Below are the code and all the weights of a small trained network. Each question names an input and a target symbol and asks about switching units off, where a switched-off unit gives its printed mean instead of its output.

import numpy as np


def w(rows, s, z=0):
    codes = np.array(rows[::2]) - 128.0
    scale = np.full(codes.shape[1], s)
    scale[-1] = z or s
    return codes * scale


def f(y):
    return y / 2 * (1 + np.tanh(0.7978845608 * (y + 0.044715 * y**3)))


def softmax(a):
    e = np.exp(a - a.max(-1, keepdims=True))
    return e / e.sum(-1, keepdims=True)


def log_softmax(a):
    a = a - a.max(-1, keepdims=True)
    return a - np.log(np.exp(a).sum(-1, keepdims=True))


def net(x, mask):
    ids = ['βδζθλπσφψ'.index(c) for c in x.split()]
    T = len(ids)
    res = E[ids] + P[:T]
    r = res
    for j in range(3):
        rows = slice(4 * j, 4 * j + 4)
        q, k, v = (r @ M[0][rows].T for M in (Q, K, V))
        z = softmax(np.where(np.tri(T) > 0, q @ k.T / 4**0.5, -1e9)) @ v
        o = O[0][rows]
        res = res + np.where(mask[j], z, o[:, -1]) @ o[:, :-1]
    y = f(res @ A[0][:, :-1].T + A[0][:, -1])
    res = res + np.where(mask[3:7], y, B[0][:, -1]) @ B[0][:, :-1]
    return log_softmax(res[-1] @ U[:, :-1].T + U[:, -1])


Q, K, V, O, A, B = {}, {}, {}, {}, {}, {}
E = w([
[155,129,150],'β',
[98,83,135],'δ',
[106,67,140],'ζ',
[123,134,131],'θ',
[136,99,143],'λ',
[64,118,114],'π',
[97,185,114],'σ',
[179,192,146],'φ',
[8,31,105],'ψ',
],0.015)
P = w([
[86,181,230],'0',
[132,130,124],'1',
[185,89,189],'2',
[148,115,75],'3',
[110,188,93],'4',
[174,64,192],'5',
[161,102,44],'6',
[108,220,85],'7',
[165,27,209],'8',
[176,88,9],'9',
[102,250,83],'10',
],0.016)
Q[0] = w([
[122,116,223],'h1',
[108,125,197],'h1',
[138,162,132],'h1',
[177,101,54],'h1',
[188,139,5],'h2',
[121,157,190],'h2',
[86,162,67],'h2',
[81,166,223],'h2',
[100,133,109],'h3',
[85,126,144],'h3',
[136,128,137],'h3',
[155,101,117],'h3',
],0.019)
K[0] = w([
[82,172,163],'h1',
[90,136,159],'h1',
[105,96,150],'h1',
[157,122,11],'h1',
[210,117,2],'h2',
[134,180,195],'h2',
[109,149,37],'h2',
[84,196,208],'h2',
[98,137,121],'h3',
[82,105,105],'h3',
[162,133,124],'h3',
[139,98,180],'h3',
],0.021)
V[0] = w([
[249,126,131],'h1',
[174,34,141],'h1',
[112,188,162],'h1',
[193,151,171],'h1',
[200,102,190],'h2',
[158,165,158],'h2',
[97,49,182],'h2',
[226,138,92],'h2',
[199,121,207],'h3',
[151,132,178],'h3',
[94,145,180],'h3',
[140,134,123],'h3',
],0.017)
O[0] = w([
[231,46,189,120],'h1',
[70,20,216,148],'h1',
[184,136,62,160],'h1',
[198,76,121,166],'h1',
[230,32,252,116],'h2',
[177,74,124,147],'h2',
[51,94,229,117],'h2',
[188,157,108,92],'h2',
[89,75,102,254],'h3',
[77,31,119,202],'h3',
[177,34,106,191],'h3',
[120,123,125,123],'h3',
],0.012,0.008)
A[0] = w([
[100,199,145,254],'n1',
[53,93,208,113],'n2',
[154,93,249,41],'n3',
[130,55,212,179],'n4',
],0.012,0.0081)
B[0] = w([
[64,81,177,177],'n1',
[186,239,128,229],'n2',
[2,7,159,180],'n3',
[157,232,170,251],'n4',
],0.0085,0.023)
U = w([
[117,10,164,49],'β',
[169,197,123,60],'δ',
[164,179,164,7],'ζ',
[107,52,101,188],'θ',
[144,111,180,200],'λ',
[85,76,110,135],'π',
[132,146,79,142],'σ',
[181,145,112,210],'φ',
[106,130,122,153],'ψ',
],0.012)

Each question gives the input, a string of symbols that net reads in full, and the target symbol t.
The units are the heads (4 rows each of Q, K, V and O) and the neurons (one row each of A and B). Each row of codes is followed by its name. A weight is (code - 128) times the scale printed after its matrix; where a second scale follows, it is the last column's (O, A, B and U).
mask holds one flag per unit, heads first, then neurons. A switched-off unit (its flag False) gives its mean, the last column of its rows in O or B, instead of its output. The means were averaged over made-up inputs and are rounded, as every weight is.
A unit's drop is (log p(t) with every unit on - log p(t) with that unit switched off) / (log p(t) with every unit on - log p(t) with every unit switched off).
The circuit of an input: a set's keep is (log p(t) with only the set's units on - log p(t) with every unit switched off) / (log p(t) with every unit on - log p(t) with every unit switched off). Starting from all 7 units, units are removed one at a time, each time the one whose removal leaves the highest keep (on an exact tie, the one counted first), for as long as the keep stays at least 0.8.
units of the circuit, in order: the units of the circuit, biggest drop first
k most important neurons: the k neurons with the biggest drops, biggest first
heads that matter: for each layer, one digit per head in row order, 1 if its drop is at least 0.15 and else 0, layers parted by /
input β λ λ ψ λ ψ σ β, target ψ: heads that matter : 111
input φ θ ζ ζ ψ ψ, target φ: heads that matter : 100
input ζ β ψ θ δ σ θ σ β, target ζ: units of the circuit, in order : [h2; n2]
input π ζ π π β φ ψ β ψ, target π: heads that matter : 110
input ψ λ β, target ψ: heads that matter : 110
input φ λ β δ β β ψ λ θ φ δ, target φ: heads that matter : 111
input θ ψ λ λ β λ, target θ: units of the circuit, in order : [h1; n2; n4]
input φ β θ β λ λ λ β, target λ: units of the circuit, in order : [h1]
input λ λ ψ, target λ: units of the circuit, in order : [h2; n4; n3; n2]
input φ λ φ β ψ θ, target φ: 2 most important neurons : [n3; n1]
input β ψ δ ζ β λ φ π λ, target β: 2 most important neurons : [n3; n2]
input π λ φ δ λ θ φ θ σ, target π: 2 most important neurons : [n1; n4]
input ψ π λ φ λ δ θ φ β φ π, target φ: units of the circuit, in order : [h2; h3; h1; n4]
input σ λ β θ δ φ, target σ: heads that matter : 100
input δ λ δ β λ θ, target δ: units of the circuit, in order : [h2; h1; n2; n3]
input φ φ δ φ β π σ λ λ σ, target σ: heads that matter : 010
input β δ ζ β π, target π: 3 most important neurons : [n4; n2; n1]
input δ σ θ β θ λ, target δ: 2 most important neurons : [n2; n3]
input β λ φ θ, target θ: units of the circuit, in order : [n2; n4]
input ψ δ λ π β λ β ζ β λ φ, target φ: units of the circuit, in order : [h2; h1]
input π φ φ φ θ, target φ: units of the circuit, in order : [h2; h1]
input λ θ β λ φ θ λ π ψ π φ, target ψ: units of the circuit, in order : [h1; h2]
input δ ψ λ λ ψ φ, target δ: 2 most important neurons : [n2; n3]
input θ λ θ π ψ ψ ζ δ λ ψ, target ψ: 2 most important neurons : [n2; n1]
input λ π β ζ, target ζ: units of the circuit, in order : [n2; h1; n4]
input λ φ θ δ σ, target σ: units of the circuit, in order : [h2]
input ζ λ λ φ θ σ φ φ φ, target ζ: 3 most important neurons : [n2; n4; n1]
